Each row is followed by its band, which names the range that a hidden value of the row falls in. A new part has a new value, new ranges and new names.
[ 118  387 -126   39  207   35  137 -284  152    0   74 -432  254 -271
  -84 -156  185 -340  390  116   34  353 -198 -268 -389 -315 -222 -347
 -267  181   86  144  136    5 -113   90  250   97  162 -125   48   49
  458  256  294  601   85  145  288  223  -43] -> Z630
[  32  -53 -293  -70  130   32  122  -12  233 -313 -145  203 -243   44
 -193  254  606   40 -264  -83  237  389   24  414  148   18 -175  543
   96 -195  -65  122   45   41 -120  -16  127  120  125  141  -90  -63
  141  347  -74   91  203 -211 -284  165 -244] -> Z954
[ -73 -138  -92  -58   69  -30  139   53  190 -436 -219   74 -170  114
  -26  153  581  -21 -307 -120  380  338  -31  229  181  -45  -91  582
  234 -367   71  163  223  -54 -129 -100  155  -92   78   34  -43 -132
  147  362    0   43   96 -268 -346  132 -326] -> Z43
[-341  216  104 -119  -39 -299 -144   52  198   29 -300 -200 -282  -59
   68 -447  -46  -99  105   99   27   95  -68 -217 -169  257  239   84
  -79   66  279  197   85  -48  259  -48  288 -315 -242   -7 -442  203
  111   34 -327 -244  279   -2   16  241  198] -> Z930
[-201 -104 -157  -33 -128  220  -81  299  464  383 -295  287  -82  296
 -157 -141 -291  152   11  379   50  315 -165 -208   74  -60   74  171
   -1  319  134  200 -180 -121  191  -51  102  137 -366  174    6  175
  141  -78  129 -243  302  393  243 -257  -82] -> Z43
[ 284  239  384  -30  174  174 -187 -278    5  128 -220   18 -121  -28
   -8  100  171  472   95 -153   33  219  138  303 -246   90 -322  -33
  140  -36   79  -66  -22 -184 -158  193  131  252  -44  348   59  -51
 -352  162   31  218  462  139 -232  101  504] -> Z630
[ -65   48  396  133   90  292 -213  -16  -28  121 -234 -144  242   71
  285  432  123  212  -37  196  188  325  113  203 -165  123 -477  -60
  -46 -439 -107 -201   99  -83  -59  241  199  -13 -163  191  -43  -48
 -255  296  222 -132  106 -104  -76  171  292] -> Z630
[ 227  192  531   11   77   41  -31  127 -152   42  -96  -12  -97  -73
    4 -313   53  415  104 -167 -210  -90   72   12 -115   10  101  -26
  272   63  206  126   55  -86 -302   62   93  139 -174   79   51  -35
 -252  -88 -102   34  424   91  -58  -20  207] -> Z930
[   5  214   32 -123  -78 -132 -167  -89  468   46 -133 -188  -14 -135
  -11 -289  148 -136  405  333  175  -42   40 -262 -224  407  152 -160
   12   -1  304  202  178 -103  436  -61  162 -239  191  165 -225  211
  162   -2 -134   86  362  339   68  242  466] -> Z930
[-271  174  252  144  195  159 -141   51 -236   87  -58 -142  281   22
  390  370  160   65   30  360  184  213  -39  139 -188  330 -617 -195
  -81 -332 -101 -245    9  -14   -3  238  262  -49   12  181   62  -53
 -288  203   67 -162   93  -57   71  245  323] -> Z954
[-202  171  141   96  142  137  -28   53 -212   54   66  -81  209   53
  230  306   45  198 -161  262  286  101  141 -120  -82  334 -562 -118
   -3 -193   57 -151  -85  -45 -105  251  312 -247   32  -61  200    0
 -216   51  117 -172  -41  -37   11  151  145] -> Z908
[ 277    6 -127  268  129  252  369  -38  277   64  143   16 -336 -247
 -122  186   20 -352 -369 -184  105  118   10  358 -181 -268 -394  148
  -70 -166  -26   40 -282  301 -143  116  269  427  -23 -176  128 -298
 -136   22  178  112 -177  227  -41 -114 -192] -> Z767
[  93  136  433   49   67  332 -208 -111   65  111 -190   47  128  117
  118  348  159  327  -87  101  162  334  248  340  -86  176 -417   97
  -19 -323   57 -151  119 -168  -49  256   80   72 -111  215  111  -30
 -312  246  177   17  185  -38 -193  212  410] -> Z43
[-216   13   52  -57  170    7  -32  315   30  380 -219    4  -39   38
   17 -359 -282  341   10   84 -241  219 -100 -406   -5 -110  227  -77
  120  381   92  277 -230   53 -244   -8  258   60 -525  -35 -173  111
  120   12 -119 -262  376   60  215 -227 -124] -> Z954
[-330   90 -130 -148  276 -207  115 -351   42 -270 -257 -364 -121   15
  149  -42  360 -213   -1 -104  279  449 -421  -43 -211   35 -340  234
  321  -63  247  -19   81 -204   20 -198  257 -219  205  193  -95  -12
  128  351 -112  211  180   26 -167  229 -145] -> Z26
[ -59 -186 -113  -50 -242  325  -41  101  591  498 -234  293  -43  303
 -224   42 -292  139  224  356   29  223 -145 -167  -62   92   84   58
   73  266  128   49 -214 -262  392 -201  -66  154 -220  366   52  213
  112 -140  168 -168  339  611  266  -64  180] -> Z954
[ 109 -146 -165   17  105   83  212   53  304 -275  -74  217 -231   18
  -93  230  556 -131 -324 -117  279  299   76  485  175  -94 -152  523
  112 -325  -70  152   78   97 -116  -49  126  225   42   59   -3 -245
  122  329   -7  106   89 -188 -293  146 -182] -> Z609
[ 211  336  -36   75   70   92  227 -124   65   50  203 -178  267 -215
 -184 -122  183 -244  485   95  -56  182 -143 -202 -326 -298  -44 -393
 -358  209    3  144  143  -27 -128   37  117  239  117 -146  212    1
  452  139  322  575   96  130  379  316   66] -> Z954
[ 347  192  605   37   40  201  -97  -45  -54   66 -151   21 -101  -18
  -25  -84   85  464   48 -215 -128   34  195  218 -145    7  -72   58
  234  -75  172    9   82 -171 -256  132   27  197 -163  186   89  -47
 -338   -6   23  107  392  104 -180   67  327] -> Z43
[ -34  182   38  178  150  130  241  -47 -226  103  313  -76  -64  -51
  159  115  -65   42 -126   45  188 -197   80 -194 -200  266 -606 -170
  218    6   91 -134 -406   19 -160   84  316 -112   79  -31  324 -128
 -293 -301    7 -105   10  305   68  153   55] -> Z630
[-179  157  225  132  149  137   54   98 -222   52  200  -36  211   74
  348  192   82   72 -130  267  272  -45  200  -93   -9  369 -555 -106
  138 -210   68 -124  -96  -44  -94  153  258 -201    6   -8  293 -123
 -203  -57   21 -158    6   21   18  284  227] -> Z609
[  14  103  126  -66 -122  -69 -119  -48  439  128 -102 -228   68 -128
   62 -247  123 -195  542  348   71 -118  -32 -247 -286  373  190 -264
   60  -58  198  130  148 -104  454 -171   94 -173  128  259 -252  158
  149  -51 -123   27  393  392  171  313  509] -> Z630
[-105  172  294  121   39  230  -83  172 -125   14   55   54  225  150
  214  278   74  222 -246  296  267   97  330   38   99  313 -493   79
   17 -265   80 -114   60  -96  -98  290  186 -196  -69  -43  236   -2
 -176   30  132 -189  -34 -102  -55  210  174] -> Z609
[  30  250  -58  247  126   35  298   24 -191  -66  250 -113 -193 -219
   19  103  -71 -183 -227   25  242 -178 -152  -23 -288  105 -623 -138
   15  -34  154 -110 -266  123 -101  207  396   52  297 -225  354 -142
 -327 -228  138   24 -216  349   91 -156  -85] -> Z908
[  66  277   54   18  158   82  193 -315  204   -1   40 -484  222 -170
  -17 -193   63 -329  192  -22   49  367 -109 -346 -307 -302 -146 -148
  -55   73  282  131  164  -91 -122  -15  181  -95   36 -205   81   39
  402  223  276  487  -24  128  156  253 -134] -> Z43
[ -64  188   95  158   74  133  257   41 -238   90  327  -33  -14  -33
   79  120 -128   44 -182   85  114 -190   74 -160 -152  315 -506 -108
  137   11  192 -161 -307   -9 -113  106  236 -152  109 -150  372  -43
 -294 -306   26 -147 -110  259  109  132   34] -> Z26
[-144    1  -23  -29 -178 -122  215  108  -72  -21 -171  389 -309  225
 -232  -56   18  179   76 -211  348  148 -250 -111  -91 -292  148   54
 -322  177    0  170   29 -286  -72  -94  240  153 -256 -146  296 -153
  204   93  269  100   71  -76   52  117   61] -> Z630
[ 166  213  404  114   38  283 -274  -83  -30   33 -305  -24  -28   36
   40  339  163  364  -23   48   53  287  110  463 -197   96 -486  100
  -12 -267  -70 -217   90 -144  -79  321  111  193  -68  344  -61   45
 -373  182  147  -10  278   24 -162   89  313] -> Z26
[-448  129  -56  -99 -119 -323   -7  117  -53 -103 -473  276 -614  246
 -147 -231 -119  197 -232 -219  399  304 -282  -88  -50 -145   87  350
 -289  190  179  193   15 -260   32   36  412  -84 -387 -156  -23    8
   61  136   15 -185   85 -170 -135  -33  -51] -> Z930
[-509  -26   32 -123 -108 -291   80   75  -36   72 -424  198 -515  251
  -61 -201 -241  171 -211 -281  309  301 -250 -203  -87 -140  211  248
 -239  155  179  157  -58 -258   29 -104  379 -161 -544 -214  -64  -32
   96  159   -7 -276   24 -213  -92   80   13] -> Z630
[-328  225 -297 -223  404 -251   41 -518   98 -238 -272 -399 -122  -33
  112  -54  392 -174   18  -69  361  582 -386 -109 -250   63 -457  163
  255   72  276   26   31 -199   21 -104  348 -226  287  208  -99   39
  197  447 -115  364  242   49 -197  215  -76] -> Z26
[ 230  234  480   36  110  159 -158 -143  -81   72 -217  -19  -79  -63
   16  111  147  343  109  -95  -59  165    6  405 -274   95 -290  -34
   70 -122   79 -139   83 -156 -101  195   82  284    0  296   52  -36
 -405  143   39  148  353  118 -139   76  468] -> Z26
[-249   63  -40  -78  138 -155  106 -219   45 -417 -301 -293 -188   84
   98  -43  384 -158 -115 -144  345  375 -351   -8 -112  -48 -306  417
  363 -177  259   15  178 -237  -34 -159  225 -251  173  147  -63  -15
   97  270  -24  146  131   -5 -241  150 -311] -> Z930
[  63  153   14  217  128  126  385  -70 -135  100  339  -63 -212 -164
   37   73 -128 -163 -189  -85  105 -198  -60  -16 -284  119 -539 -121
  132   16  156 -132 -410   98 -118   51  290   84  132 -139  364 -199
 -342 -303   41  -10 -124  397   86   33    3] -> Z630
[  90  143  -54  242  138  108  463  -39   -9   75  329  -33 -252 -302
  -63   89  -84 -475 -202  -53    8  -87 -278  317 -356   11 -482  -88
 -123  -34  172 -140 -298  239   14   70  249  358  253 -228  358 -255
 -362 -158   74  115 -269  404  160  -73   18] -> Z908
[ 104   57  181 -123 -178   14  -77  -89  500  195  -49 -124   26  -35
  -40 -258   39    9  406  205   51 -132  229 -352 -163  386  310 -133
  159   -1  291  183   80 -176  355 -202   23 -286  -19  174 -193  195
  184 -125 -126  -16  387  344   64  386  472] -> Z930
[ 329  205  -30  100  -92  119  211    2   66  -22   93   35  151  -90
 -314   22  157   73  328  -61  192  118   40 -324 -188 -435   80 -296
 -370  124  -89  245  176 -123 -258   95  176  185   -5 -266  285  -37
  513  142  534  496   25    0  229  165  -41] -> Z954
[ -71  190  120  -69 -108 -190 -168   28  356    6 -227 -292  -35 -178
   21 -283   61 -142  337  261  110  -41  -26 -303 -245  325  246 -154
  -26  -81  266  186  248  -74  377  -37  200 -292   93   46 -352  246
  181   46 -119  -43  249  206   91  168  329] -> Z954
[  62 -104  -27  -71 -263  211  -68   -1  701  271 -193  185   48  184
 -158   14  -81  -45  290  413  330  109  -75 -178 -100  192   78  -30
   32   27  292  122   89 -295  538 -151  -12   26  104  252  172  124
  125  -37  268   82  222  616  138  -31  401] -> Z767
[  10 -270  -92   11  146  124  284   29  263  -76  -44   74  -62  -44
  -21  302  423 -150 -232 -142  115  342    5  321   52  -89   -3  314
   63 -367  -94   99   17  151 -132 -154  105  159  -71  -33  -78 -231
  137  404    3   13   12 -240 -164  209 -158] -> Z954
[-113  498 -340  -75  435 -150   23 -526  110  -70  -93 -556   65 -276
   38 -177  284 -374  348  110  143  538 -400 -190 -472 -147 -517 -260
 -104  276  129   69   10  -28  -18   85  389   37  306  129 -100   87
  355  371   57  619  255  210  150  213   -5] -> Z26
[ -35 -129 -163 -121  132   25  163  -82  232 -299 -145  167 -202  145
  -77  161  583   54 -261 -158  301  382   40  277  176   13 -123  571
  263 -224   53  144   63  -71 -136 -150  103  -12   36  149   -8 -139
  138  334  -88   94  227 -207 -351  259 -206] -> Z43
[-399  317   22 -126  -30 -363 -168   96  142  -53 -358  -11 -488   32
    9 -490  -49  -73  -65   64  104  166  -87  -27  -56  219  117  294
 -132  184  287  204   71  -92  251   44  321 -197 -274   14 -362  182
   88   25 -371 -235  282  -42  -64  187  165] -> Z609
[ 243  248  467   58   93  139 -181 -121  -74  -18 -254  -34 -101  -60
   25   94  194  329   88  -84   32  153  -11  391 -263   54 -327   -1
   79 -167   81 -107  132 -157 -112  226  126  262   40  289   56  -53
 -405  144   85  168  345  121 -174   12  405] -> Z630
[-267  160  135 -159  -46 -240 -110    7  270   87 -268 -119 -299   18
   36 -444  -91   27    0   -8   76  107  138 -299  -57  232  302  164
   20   92  325  258   45 -108  183  -78  254 -367 -359  -55 -371  175
  179   26 -306 -232  275  -41  -85  294  202] -> Z767
[ 129  -16 -221  -18   73   90  209   91  321 -321   -4  336 -238   -2
 -255  183  572 -137 -368  -28  221  324   76  589  209   -9 -127  595
  -70 -233   60  172  135  130  -64   54   72  259  170  -46  104 -153
   66  296  -14  167   37 -177 -256  110 -185] -> Z767
[  96 -297  199   30 -435  348   19  208  671  318 -198  168  129  256
 -161   43 -256    1  208  337  197   24  -35 -269  -41   30  278   33
   91 -100  276  103  134 -306  433 -228 -111  -29 -126  110  163  121
  129 -134  396 -120   73  553  203  -93  189] -> Z43
[ -38  131  322  129  108  292 -205   19  -47   79 -120  -21  184  148
  287  367  159  264 -128  234  248  239  295  185    0  213 -582   57
   83 -331  -95 -159   24 -112 -102  270  191  -43 -159  237   51  -49
 -200  162  127 -136  172  -78 -127  250  275] -> Z609
[-243  151  -93 -113  217 -162   73 -328   58 -354 -272 -308 -195   77
  120 -106  385 -132  -46 -131  345  402 -314  -67 -141  -10 -377  350
  394  -61  268   35   97 -251  -38 -151  249 -241  176  227  -52   -8
  118  252  -79  225  244   64 -238  211 -225] -> Z43
[ 231   60 -123  233   88  220  419  -38  177   82  218   27 -313 -265
 -219  177  -64 -345 -334 -150  -10   66  -99  372 -249 -159 -384  102
 -141  -55   83  -58 -293  264  -84  115  214  398   95 -241  213 -198
 -221  -66  155  101 -252  289   57 -123 -161] -> Z908
[-124  119  350  -90 -198 -168  -27  120  327   18 -106 -171  -63  -71
   41 -441  -28 -206  185  157   -8 -118   74 -220 -107  340  428   45
   10 -102  449  197  292 -110  360 -151   65 -344  -92 -112 -214  165
  116  -65 -217 -143  141  108   54  324  339] -> Z767
[-161  171  123  130  189  120  122   -5 -238   87  237  -72  109   30
  300  159   22  108 -130  157  298  -78  161 -242 -103  333 -581 -174
  171 -118   91  -96 -255  -20 -153  125  333 -229   18  -43  317 -137
 -239 -128   25 -133   21  117   16  233  151] -> Z43
[ 322  270   32  107  -11  143  235  -71   75  -13  227  -64  242 -129
 -175 -109  248 -118  451   33   93   67   25 -262 -225 -352  -13 -341
 -274  124  -43  218  157  -75 -214   25  123  205   49 -147  302  -98
  461   70  400  568  133   99  280  338   56] -> Z43
[ 297  306  541  135   69   39 -171   75 -164 -136 -232  -44 -217 -102
   92 -153  213  276  109 -108  -27  -69   -6  362 -185   -9 -249   39
  238 -130   48   -2  162 -109 -188  211  150  313   -7  313    2 -104
 -370  -24  -38  119  447  153 -156  -49  309] -> Z609
[ 323  253  580   63   17  116  -88   44 -130  -28 -145   49 -187  -35
  -31 -194  112  411   89 -185 -134  -73   75  243 -150   19  -80   70
  254  -21  181   23   94 -160 -231  129   45  243  -86  220  110  -51
 -380 -103  -36  100  436  173 -140    3  290] -> Z43
[  47  246  292  -98  163  -68   -6  242  -70  115  -22  127  -95  -34
  -36 -513  -11  328   25    7 -233  -16   61  -75   58   87  182   34
  204  334  318  269   -2  -23 -235   59  124  139 -197  -25  101   23
  -76  -92 -248   21  428   82   36  -67  174] -> Z609
